After every row comes roughly how far along a hidden order it lies, from 0 to 30.
.11  -.06  .13  -.06  .14  .05  .15  -.07  -.25  .19  -.19  .18  -.07  .04  -.07  -.40  .00  .06  -.28  -.29  -.01  .00  -.12  -.02  .03  -.04  -.19  .26  .19  -.20  -.44  -.21  -.27  .30  -.05  .02  .46  -.18  -.17  .01  -.19  .10  -.13  -.11  .08  .28  .26  .19  .12  -.12  -.03  -.07  .41  -.34  .18  -.23  -.14  .24  .13  .09  -.23  -.02  -.12  .26  .28  .35  .05  .01  .15  .23  -.08  .36  -.09  -.06  -.77  .20  .01  .21  -.35  -.05  .13  .05  -.18  -.24
26
-.08  -.09  .06  -.10  -.09  -.19  .06  -.09  .03  .12  -.23  -.36  .25  .14  -.02  -.15  -.23  .00  .42  .03  -.34  -.02  .51  -.26  -.08  .09  .20  -.19  .05  -.01  .51  .01  .06  .04  .00  .08  -.10  .19  .26  .05  .10  -.02  -.34  -.28  -.29  -.23  .20  .02  -.07  .10  .02  -.11  -.26  -.05  .05  .22  .45  -.36  -.20  .11  -.05  -.11  -.05  -.05  -.64  -.03  -.17  -.25  -.36  -.29  .01  .13  -.04  .04  .06  .24  -.16  .05  -.30  -.01  -.07  .00  .53  -.13
0
-.09  .20  -.13  -.49  .19  .06  .25  -.18  -.23  .12  -.01  .17  -.11  .27  -.01  .03  -.06  .12  -.24  .09  -.06  .03  -.14  .09  -.12  -.27  -.02  .25  .05  .02  -.29  .12  -.32  -.13  .14  .02  .14  -.32  -.17  .02  -.17  .00  -.03  -.27  -.16  -.18  -.11  .12  -.16  -.55  .00  .10  .21  -.15  .04  -.20  -.12  .37  .08  -.03  -.04  -.13  .07  .11  .41  .42  -.30  .30  .18  .09  .08  .14  -.17  -.25  -.29  -.06  .23  .07  -.06  -.09  -.19  .28  .32  -.28
13
.04  .12  .02  .00  .10  .07  .01  .05  -.08  -.31  .25  .11  -.44  .23  -.16  .13  .13  .10  -.30  -.07  .04  -.15  -.34  .19  .11  -.01  -.32  .12  -.03  -.18  -.40  -.17  -.24  .01  .22  -.09  .15  -.30  -.30  -.06  .05  -.11  .12  .36  -.01  .40  .06  .05  -.18  -.12  -.14  -.01  .53  -.16  .03  -.18  -.52  .15  .20  -.08  .15  .10  .05  -.01  .22  -.04  .06  .51  .06  -.04  -.13  .26  -.01  .11  .49  .32  .36  -.09  .10  -.08  .03  -.17  -.51  .12
26
.15  .08  -.04  -.20  .13  .27  .25  -.26  -.04  -.02  -.41  -.04  .12  .12  .00  -.03  .00  -.03  -.19  -.03  .04  .13  -.08  .09  -.13  .14  .13  .17  .12  .22  -.28  -.09  .10  .18  .18  .07  .17  .01  -.17  .28  .01  .35  -.19  -.29  -.12  .17  -.01  .09  -.01  .05  .21  .15  -.04  -.18  .19  .01  -.24  .15  -.04  .02  -.35  .37  .06  -.13  -.23  .24  -.01  .05  .03  .64  .37  -.06  .03  -.16  -.16  -.27  .06  .21  -.19  .02  .01  .13  .35  -.03
24
-.03  .27  .10  .08  .25  .07  .16  -.06  .23  -.16  -.12  .38  -.03  .25  -.05  .06  -.05  -.21  -.52  -.31  .00  .00  -.03  .38  .08  .19  .13  .06  -.05  -.10  -.22  -.07  .01  .20  -.13  -.11  .08  .07  -.17  .18  .09  .15  .14  -.01  .23  .09  -.04  .04  .01  .26  .22  .37  .16  -.06  -.01  .00  -.30  .17  .01  -.01  .00  .58  .20  -.05  -.52  .24  .25  .08  -.05  .19  .31  -.39  .21  -.07  .11  .00  -.14  .28  .14  -.09  -.10  .27  .04  .31
30
.10  .14  -.26  -.06  -.01  -.24  -.26  .30  -.15  -.09  -.15  .05  .16  -.23  -.13  -.16  -.11  .15  -.42  -.05  .02  -.17  .13  -.17  -.08  -.04  -.09  .04  .21  .10  .13  -.12  -.01  .14  -.04  .20  .56  .05  -.08  -.12  -.12  -.15  -.17  -.12  .24  -.30  -.02  -.02  .20  -.08  -.09  .30  .07  -.05  .19  .25  .06  .04  .02  .30  -.32  -.16  -.05  -.05  .16  .24  -.17  -.02  -.05  .18  .16  -.74  -.03  -.18  -.49  .06  -.03  .04  -.09  .11  .06  .39  .01  .08
4
-.04  .01  .13  .07  .38  .18  .43  -.32  .10  .19  .12  .30  -.06  .04  -.04  .25  .04  -.09  -.08  .16  .15  .42  -.02  .24  .02  -.16  -.35  .26  -.06  -.12  .21  .16  -.04  -.10  -.03  .29  -.01  -.08  -.08  .11  -.10  .00  .19  -.12  .02  -.13  -.32  .05  -.02  -.64  .13  .04  -.04  -.03  -.11  .19  -.13  .32  .06  -.13  .16  .07  -.02  -.25  .22  .43  -.23  -.07  .61  .02  -.07  .15  -.06  -.14  .38  -.50  -.09  .03  .06  -.18  .14  -.04  -.10  -.05
11
-.10  -.04  .02  .08  -.03  .13  -.32  .07  -.02  -.23  .34  .19  -.39  -.36  -.01  -.06  .18  -.01  -.55  -.24  -.04  -.07  -.15  .02  -.08  .05  -.49  .11  .04  -.15  -.19  -.14  .09  .08  -.02  -.08  .16  -.07  -.12  -.04  .07  -.17  .13  .36  .10  .25  .19  .01  -.08  -.11  -.26  .09  -.06  .01  .09  -.04  -.41  -.15  .12  .10  .00  -.01  -.01  .06  .16  -.20  .11  .02  -.17  .14  -.08  -.08  .05  .29  .08  .08  .07  -.25  .08  .04  .28  -.22  -.52  .35
25
.19  -.03  .17  -.16  -.01  .15  .26  -.36  -.10  .16  -.18  .32  -.02  -.10  .02  -.03  .20  -.06  -.12  -.03  .19  .28  -.03  .04  -.16  .00  -.32  .17  -.04  -.17  .23  -.03  -.04  -.08  -.23  .36  .38  .24  .03  .22  .06  .10  -.12  .03  .08  .09  .17  .01  .18  -.25  -.10  -.08  .28  -.15  .22  .20  -.27  -.25  .05  .30  .03  .09  -.13  -.23  .01  .22  .00  -.40  .25  -.21  .00  .36  -.14  .19  .40  -.05  -.14  -.08  -.14  -.15  .36  -.35  -.21  -.01
10
.21  .01  .47  -.08  .06  .08  .34  -.22  -.05  .06  .06  .18  -.42  .53  .25  .02  .10  -.02  .42  -.05  -.05  .19  .11  -.01  .08  -.15  -.29  .28  -.09  -.46  -.08  -.03  -.16  -.05  .02  .07  .25  -.13  -.09  -.23  -.01  -.02  .01  -.12  -.11  .13  .02  .09  -.27  -.11  -.31  -.28  .42  -.22  -.08  -.15  -.15  -.04  -.01  .02  .20  -.02  .07  -.06  .04  .35  -.01  .09  .26  -.05  -.17  .99  -.14  -.18  .30  .30  .22  -.10  -.22  -.23  .27  -.31  -.36  -.23
15
-.09  .14  .02  -.52  -.08  .17  -.09  .05  -.28  .02  -.13  .16  -.24  .21  .03  -.34  -.03  .08  -.22  -.33  -.37  -.28  -.10  -.13  -.22  .04  -.23  .14  .14  -.09  -.48  -.12  -.30  .09  .01  -.13  .38  -.21  -.08  -.05  .05  .08  -.20  .04  -.12  .09  .33  .15  -.13  -.07  -.20  .05  .29  -.26  .22  -.43  -.15  .05  .04  .05  -.14  -.12  .11  .40  -.02  -.04  .14  .22  -.55  .15  .02  .37  -.13  .06  -.69  .49  .20  .04  -.21  -.02  -.08  .19  .25  -.10
27
.11  .13  -.02  -.17  .16  -.01  .24  -.40  -.01  -.21  -.14  -.17  -.26  .21  -.09  -.06  .04  .00  -.22  -.04  -.10  .18  .23  .03  .04  .06  -.08  .27  .09  -.12  .16  -.16  .08  .10  .34  .14  .14  -.07  -.22  .10  .03  -.02  -.23  -.26  -.27  .11  .24  .08  -.38  -.14  -.13  .01  .00  -.16  .15  .25  -.29  -.19  .05  .15  -.27  .24  .04  -.29  -.32  .34  -.34  .12  .20  .38  .23  .38  -.02  -.05  .61  -.03  .12  -.03  -.33  -.08  .32  -.26  -.02  .00
7
.12  .33  -.11  -.03  -.07  .06  .05  .18  .31  -.33  -.02  .00  -.34  .21  .06  .13  .09  -.02  .16  .07  .15  -.06  -.05  .18  .13  .19  .19  .02  -.15  .11  .06  -.07  .13  -.16  .21  -.12  -.13  -.02  -.08  -.30  .13  .05  .21  .07  .17  -.14  .01  -.18  -.23  .32  .01  .07  .06  .19  -.13  -.05  -.04  .03  .01  -.17  -.01  .22  .27  -.19  -.06  -.11  .14  .32  .13  .69  .17  .05  .14  -.18  .34  -.16  .11  -.06  .22  .06  .15  -.07  .12  .14
23
-.22  .07  -.13  -.29  .00  -.03  .26  -.10  .02  .13  .10  .02  .14  -.06  .13  -.04  -.13  .18  .07  .00  -.32  .04  .30  -.19  -.36  -.13  .17  .06  .09  .08  .20  .01  .14  -.09  .20  -.11  .07  -.05  .06  -.04  .00  -.21  -.06  -.36  -.44  -.47  .05  .04  -.37  -.49  -.15  -.10  -.32  -.03  .06  -.18  .03  -.11  -.08  .05  .03  -.33  .13  .08  .02  .18  -.43  -.06  -.23  .08  .36  -.14  -.04  -.13  -.32  .08  .15  -.06  -.17  .01  -.23  .20  .50  .05
8
